Below is a small trained network, with its code and all its weights. Each question gives an input and a target symbol and asks what happens when units are switched off, that is, made to give their printed mean instead of their output.

import numpy as np


def w(rows, s, z=0):
    codes = np.array(rows[::2]) - 128.0
    scale = np.full(codes.shape[1], s)
    scale[-1] = z or s
    return codes * scale


def f(y):
    return np.maximum(y, 0)


def softmax(a):
    e = np.exp(a - a.max(-1, keepdims=True))
    return e / e.sum(-1, keepdims=True)


def log_softmax(a):
    a = a - a.max(-1, keepdims=True)
    return a - np.log(np.exp(a).sum(-1, keepdims=True))


def net(x, mask):
    ids = ['αδεζθλμξπστψω'.index(c) for c in x.split()]
    T = len(ids)
    res = E[ids] + P[:T]
    u = 0
    for l in range(2):
        q, k, v = (res @ M[l].T for M in (Q, K, V))
        z = softmax(np.where(np.tri(T) > 0, q @ k.T / 2**0.5, -1e9)) @ v
        res = res + np.where(mask[u], z, O[l][:, -1]) @ O[l][:, :-1]
        u += 1
        y = f(res @ A[l][:, :-1].T + A[l][:, -1])
        res = res + np.where(mask[u : u + 16], y, B[l][:, -1]) @ B[l][:, :-1]
        u += 16
    return log_softmax(res[-1] @ U[:, :-1].T + U[:, -1])


Q, K, V, O, A, B = {}, {}, {}, {}, {}, {}
E = w([
[121,168,251],'α',
[50,100,135],'δ',
[174,140,211],'ε',
[210,129,124],'ζ',
[196,133,135],'θ',
[211,155,91],'λ',
[101,125,149],'μ',
[176,130,67],'ξ',
[145,98,55],'π',
[195,140,190],'σ',
[175,117,61],'τ',
[120,146,226],'ψ',
[170,169,146],'ω',
],0.017)
P = w([
[225,156,119],'0',
[77,200,42],'1',
[87,167,237],'2',
[141,77,158],'3',
[111,193,142],'4',
[210,108,102],'5',
[10,254,117],'6',
[231,32,130],'7',
[122,239,114],'8',
[134,142,153],'9',
[77,122,89],'10',
[174,157,179],'11',
],0.0077)
Q[0] = w([
[125,233,158],'0.h0',
[159,1,196],'0.h0',
],0.0057)
K[0] = w([
[130,62,117],'0.h0',
[42,254,129],'0.h0',
],0.009)
V[0] = w([
[35,79,239],'0.h0',
[254,154,120],'0.h0',
],0.0065)
O[0] = w([
[78,163,32,97],'0.h0',
[190,6,175,252],'0.h0',
],0.012,0.003)
A[0] = w([
[158,95,4,84],'0.n0',
[155,116,91,2],'0.n1',
[87,168,51,116],'0.n2',
[239,133,171,137],'0.n3',
[24,115,164,90],'0.n4',
[83,206,93,134],'0.n5',
[153,242,71,70],'0.n6',
[84,51,108,190],'0.n7',
[147,222,223,106],'0.n8',
[47,129,217,92],'0.n9',
[125,48,51,236],'0.n10',
[97,138,52,169],'0.n11',
[133,154,135,104],'0.n12',
[196,49,158,195],'0.n13',
[195,115,196,106],'0.n14',
[133,55,167,108],'0.n15',
],0.011,0.0029)
B[0] = w([
[55,96,194,165],'0.n0',
[98,144,151,137],'0.n1',
[183,151,149,144],'0.n2',
[110,143,189,253],'0.n3',
[253,121,146,159],'0.n4',
[157,100,194,145],'0.n5',
[114,120,166,143],'0.n6',
[164,118,60,154],'0.n7',
[90,41,141,215],'0.n8',
[80,120,36,187],'0.n9',
[83,222,124,177],'0.n10',
[215,169,128,146],'0.n11',
[127,161,159,135],'0.n12',
[34,134,87,251],'0.n13',
[93,94,73,236],'0.n14',
[75,127,50,188],'0.n15',
],0.0054,0.011)
Q[1] = w([
[253,28,181],'1.h0',
[154,149,16],'1.h0',
],0.0051)
K[1] = w([
[74,113,3],'1.h0',
[46,109,156],'1.h0',
],0.012)
V[1] = w([
[1,94,59],'1.h0',
[118,186,7],'1.h0',
],0.0091)
O[1] = w([
[83,148,137,254],'1.h0',
[8,172,12,61],'1.h0',
],0.014,0.0087)
A[1] = w([
[195,189,102,192],'1.n0',
[96,119,178,149],'1.n1',
[169,131,141,109],'1.n2',
[68,133,121,165],'1.n3',
[96,103,102,150],'1.n4',
[65,129,117,134],'1.n5',
[123,94,130,3],'1.n6',
[204,129,174,113],'1.n7',
[97,97,77,169],'1.n8',
[82,95,101,149],'1.n9',
[134,117,142,139],'1.n10',
[76,246,149,144],'1.n11',
[54,106,146,120],'1.n12',
[198,113,70,23],'1.n13',
[35,93,94,171],'1.n14',
[103,93,109,208],'1.n15',
],0.011,0.0035)
B[1] = w([
[35,70,149,147],'1.n0',
[103,168,26,254],'1.n1',
[58,142,143,145],'1.n2',
[176,124,189,187],'1.n3',
[180,141,98,158],'1.n4',
[109,230,139,180],'1.n5',
[174,82,75,139],'1.n6',
[89,157,120,184],'1.n7',
[153,161,155,148],'1.n8',
[255,144,62,176],'1.n9',
[149,185,131,162],'1.n10',
[37,74,81,154],'1.n11',
[167,110,66,241],'1.n12',
[128,146,108,129],'1.n13',
[187,177,152,222],'1.n14',
[215,96,144,184],'1.n15',
],0.0062,0.0082)
U = w([
[101,140,193,40],'α',
[134,58,162,57],'δ',
[135,162,94,200],'ε',
[170,50,117,78],'ζ',
[127,88,143,17],'θ',
[169,121,114,101],'λ',
[87,109,133,212],'μ',
[30,141,99,213],'ξ',
[148,71,122,162],'π',
[120,163,252,115],'σ',
[167,106,129,104],'τ',
[182,94,165,64],'ψ',
[136,79,190,252],'ω',
],0.013,0.004)

Each question gives the input, a string of symbols that net reads in full, and the target symbol t.
The units are the heads (2 rows each of Q, K, V and O) and the neurons (one row each of A and B). Each row of codes is followed by its name. A weight is (code - 128) times the scale printed after its matrix; where a second scale follows, it is the last column's (O, A, B and U).
mask holds one flag per unit, layer by layer, with each layer's heads first. A switched-off unit (its flag False) gives its mean, the last column of its rows in O or B, instead of its output. The means were averaged over made-up inputs and are rounded, as every weight is.
A unit's drop is (log p(t) with every unit on - log p(t) with that unit switched off) / (log p(t) with every unit on - log p(t) with every unit switched off).
The circuit of an input: a set's keep is (log p(t) with only the set's units on - log p(t) with every unit switched off) / (log p(t) with every unit on - log p(t) with every unit switched off). Starting from the 12 units with the biggest drops (on a tie, the unit counted first), units are removed one at a time, each time the one whose removal leaves the highest keep (on an exact tie, the one counted first), for as long as the keep stays at least 0.8.
circuit, biggest first: the units of the circuit, biggest drop first
top k neurons: the k neurons with the biggest drops, biggest first
top k neurons in layer l: the k neurons of layer l with the biggest drops, biggest first
drop of u: that unit's drop, to one decimal
input δ δ π, target ξ: circuit, biggest first => [1.h0]
input π π ξ π π ψ, target ε: circuit, biggest first => [1.h0 1.n9 1.n14]
input ω ω ψ α δ, target σ: circuit, biggest first => [1.h0 0.n8]
input λ ω ψ, target ω: top 2 neurons => [0.n3 0.n8]
input μ π π, target ε: top 3 neurons => [0.n3 0.n8 0.n4]
input σ μ α μ, target σ: top 2 neurons => [0.n8 1.n12]
input θ π ζ τ π σ ψ π α, target ε: top 2 neurons => [0.n13 0.n8]
input π ζ π δ, target ε: top 2 neurons in layer 0 => [0.n13 0.n15]
input λ ψ δ π δ α, target ξ: top 2 neurons => [0.n13 1.n11]
input π δ α, target ξ: top 2 neurons in layer 1 => [1.n11 1.n1]
input θ μ τ μ π δ θ, target ξ: top 2 neurons => [0.n13 1.n11]
input π δ μ, target ξ: top 2 neurons => [1.n11 0.n9]
input σ ζ σ ε α π α ε, target σ: top 3 neurons in layer 0 => [0.n3 0.n8 0.n0]
input α τ τ δ ξ α ψ ψ α α λ, target σ: top neuron => [0.n13]
input π ε θ δ ε α α σ, target σ: top 3 neurons in layer 0 => [0.n8 0.n4 0.n3]
input τ μ μ ψ δ μ, target ξ: top 2 neurons => [0.n9 1.n11]
input α ψ τ δ δ ζ δ σ, target ξ: drop of 0.n14 => -0.1
input π α π π α π α, target ε: drop of 1.h0 => 0.6
input θ δ α τ, target σ: drop of 0.n8 => 0.3
input π δ ε, target ξ: top neuron => [1.n11]
